X =
.00 .00 .02 -.02 .00 .00 -.01 .00 .01 .01 -.01 .00 .00 .00
.00 .00 -.01 -.02 .00 .00 -.04 -.01 -.02 .01 .03 .00 -.01 .00
-.27 -.21 -.19 -.14 -.27 -.09 -.14 -.50 .01 -.11 -.32 -.21 -.53 -.28
.01 .00 .02 .02 .00 .00 .02 .01 .00 .00 -.01 .00 .01 .01
Indices start at 0.
(0, 0)	.00
(2, 1)	-.21
(1, 2)	-.01
(3, 4)	.00
(1, 7)	-.01
(0, 3)	-.02
(0, 5)	.00
(2, 13)	-.28
(1, 0)	.00
(3, 5)	.00
(1, 13)	.00
(0, 13)	.00
(0, 4)	.00
(3, 8)	.00
(2, 10)	-.32
(0, 10)	-.01
(3, 9)	.00
(1, 1)	.00
(2, 4)	-.27
(3, 0)	.01
(0, 11)	.00
(1, 9)	.01
(1, 3)	-.02
(2, 7)	-.50
(2, 11)	-.21
(2, 12)	-.53
(2, 0)	-.27
(3, 2)	.02

B =
[[-81.114, 109.722, -89.357, 26.850, -0.141, -78.554, -28.293, 96.860, 58.814, -49.956, -122.406, -26.823, -110.833, -67.267],
 [-59.398, 69.478, -93.839, 37.646, -0.141, -78.554, 161.374, -142.120, -86.121, -23.638, 40.633, -93.722, -119.382, -67.267]]
B[0,0] -> -81.114
B[0,7] -> 96.860
B[0] -> [-81.114, 109.722, -89.357, 26.850, -0.141, -78.554, -28.293, 96.860, 58.814, -49.956, -122.406, -26.823, -110.833, -67.267]
B[1,8] -> -86.121
B[:, 5] -> [-78.554, -78.554]
B[0,3] -> 26.850
B[1,7] -> -142.120
B[0,8] -> 58.814
B[1,3] -> 37.646
B[1,10] -> 40.633
B[0,1] -> 109.722
B[0,4] -> -0.141
B[0,11] -> -26.823
B[:, 13] -> [-67.267, -67.267]
B[1] -> [-59.398, 69.478, -93.839, 37.646, -0.141, -78.554, 161.374, -142.120, -86.121, -23.638, 40.633, -93.722, -119.382, -67.267]
B[1,11] -> -93.722
B[:, 10] -> [-122.406, 40.633]
B[0,2] -> -89.357
B[0,6] -> -28.293

grid = .34 .04 -.04 .30 -.02 .37 .02 .37 .35 -.50 .13
grid[0] = .34
grid[-7] = -.02
grid[-10] = .04
grid[-1] = .13
grid[-6] = .37
grid[7] = .37

m =
-.35 .06 -.10 .06 .37 -.17 .19 -.21 -.04 .22
.14 .02 .23 .02 -.19 .26 -.26 .01 .15 -.19
-.26 .05 .12 .36 .20 -.12 .15 -.19 -.29 .07
.07 .05 .02 .34 -.18 -.17 .14 -.19 -.31 -.24
.16 -.16 .04 .36 -.33 .12 .13 .24 -.25 -.30
.56 -.15 -.17 -.47 .28 -.21 .26 .34 -.03 .32
.11 -.15 -.23 .07 .06 .01 -.07 -.08 .07 -.37
.17 -.01 -.24 .06 -.05 -.13 -.13 -.25 .04 -.39
.23 -.06 -.15 .15 -.24 -.21 .24 .04 -.27 -.19
-.33 .07 -.21 -.46 -.15 .05 -.04 .18 .36 .34
.06 -.08 .21 -.14 .17 .30 -.25 .15 .17 -.03
m[-11, -10] -> -.35
m[6, -8] -> -.23
m[1, -3] -> .01
m[7, 6] -> -.13
m[5] -> [.56, -.15, -.17, -.47, .28, -.21, .26, .34, -.03, .32]
m[2, 0] -> -.26
m[-11, 9] -> .22
m[:, -8] -> [-.10, .23, .12, .02, .04, -.17, -.23, -.24, -.15, -.21, .21]
m[:, -7] -> [.06, .02, .36, .34, .36, -.47, .07, .06, .15, -.46, -.14]
m[-2, 5] -> .05
m[:, -4] -> [.19, -.26, .15, .14, .13, .26, -.07, -.13, .24, -.04, -.25]
m[6, 4] -> .06
m[10, -1] -> -.03
m[-1] -> [.06, -.08, .21, -.14, .17, .30, -.25, .15, .17, -.03]
m[0, -5] -> -.17
m[:, 8] -> [-.04, .15, -.29, -.31, -.25, -.03, .07, .04, -.27, .36, .17]
m[1, -8] -> .23
m[10, 2] -> .21
m[3] -> [.07, .05, .02, .34, -.18, -.17, .14, -.19, -.31, -.24]
m[-2, 1] -> .07
m[-10] -> [.14, .02, .23, .02, -.19, .26, -.26, .01, .15, -.19]
m[:, 5] -> [-.17, .26, -.12, -.17, .12, -.21, .01, -.13, -.21, .05, .30]
m[-2, -8] -> -.21
m[6] -> [.11, -.15, -.23, .07, .06, .01, -.07, -.08, .07, -.37]
m[-2, -6] -> -.15
m[-2] -> [-.33, .07, -.21, -.46, -.15, .05, -.04, .18, .36, .34]
m[-3, 9] -> -.19
m[-1, 7] -> .15
m[10, 4] -> .17
m[-4, 9] -> -.39
m[-8, 3] -> .34
m[1, -9] -> .02
m[-7, -2] -> -.25
m[-6, -10] -> .56
m[:, 4] -> [.37, -.19, .20, -.18, -.33, .28, .06, -.05, -.24, -.15, .17]

arr =
[[-.18, -.03, -.07, -.15, .00, .02, .15, .04, -.12],
 [.19, .07, -.08, .18, .00, .00, .12, .00, .15],
 [.16, .04, .12, -.01, .00, .00, .06, .04, -.14],
 [.01, -.12, .06, -.15, .02, .17, .23, .00, .09],
 [-.03, -.13, -.15, -.01, .00, .02, .12, .06, .21],
 [.15, .05, -.10, -.03, .00, .00, .04, .02, -.12],
 [.03, .01, -.37, .03, .04, .02, .23, .00, -.13],
 [.05, -.16, .01, -.20, .00, .56, .35, .00, -.03],
 [-.03, .07, -.02, -.05, .00, .12, .15, .00, .11],
 [-.33, .02, .00, -.25, .00, .06, .08, .00, -.14]]
arr[0, 0]: -.18
arr[-4, -8]: .01
arr[:, 2]: [-.07, -.08, .12, .06, -.15, -.10, -.37, .01, -.02, .00]
arr[-9, -5]: .00
arr[6, -4]: .02
arr[2, 8]: -.14
arr[9, -3]: .08
arr[-9, 7]: .00
arr[6, -2]: .00
arr[9, 5]: .06
arr[5, 8]: -.12
arr[-1, -6]: -.25
arr[0, 6]: .15
arr[1, 0]: .19
arr[6, 8]: -.13
arr[4, -5]: .00
arr[:, 6]: [.15, .12, .06, .23, .12, .04, .23, .35, .15, .08]
arr[-1, 0]: -.33
arr[-2, -7]: -.02
arr[6, -9]: .03
arr[:, 4]: [.00, .00, .00, .02, .00, .00, .04, .00, .00, .00]
arr[0, 5]: .02
arr[-10, -5]: .00
arr[:, 5]: [.02, .00, .00, .17, .02, .00, .02, .56, .12, .06]
arr[-3, -6]: -.20
arr[8]: [-.03, .07, -.02, -.05, .00, .12, .15, .00, .11]
arr[0, -7]: -.07
arr[4, 6]: .12
arr[5, 0]: .15
arr[-2, 4]: .00
arr[-6, -7]: -.15
arr[8, -4]: .12
arr[-2, -9]: -.03
arr[7, 5]: .56
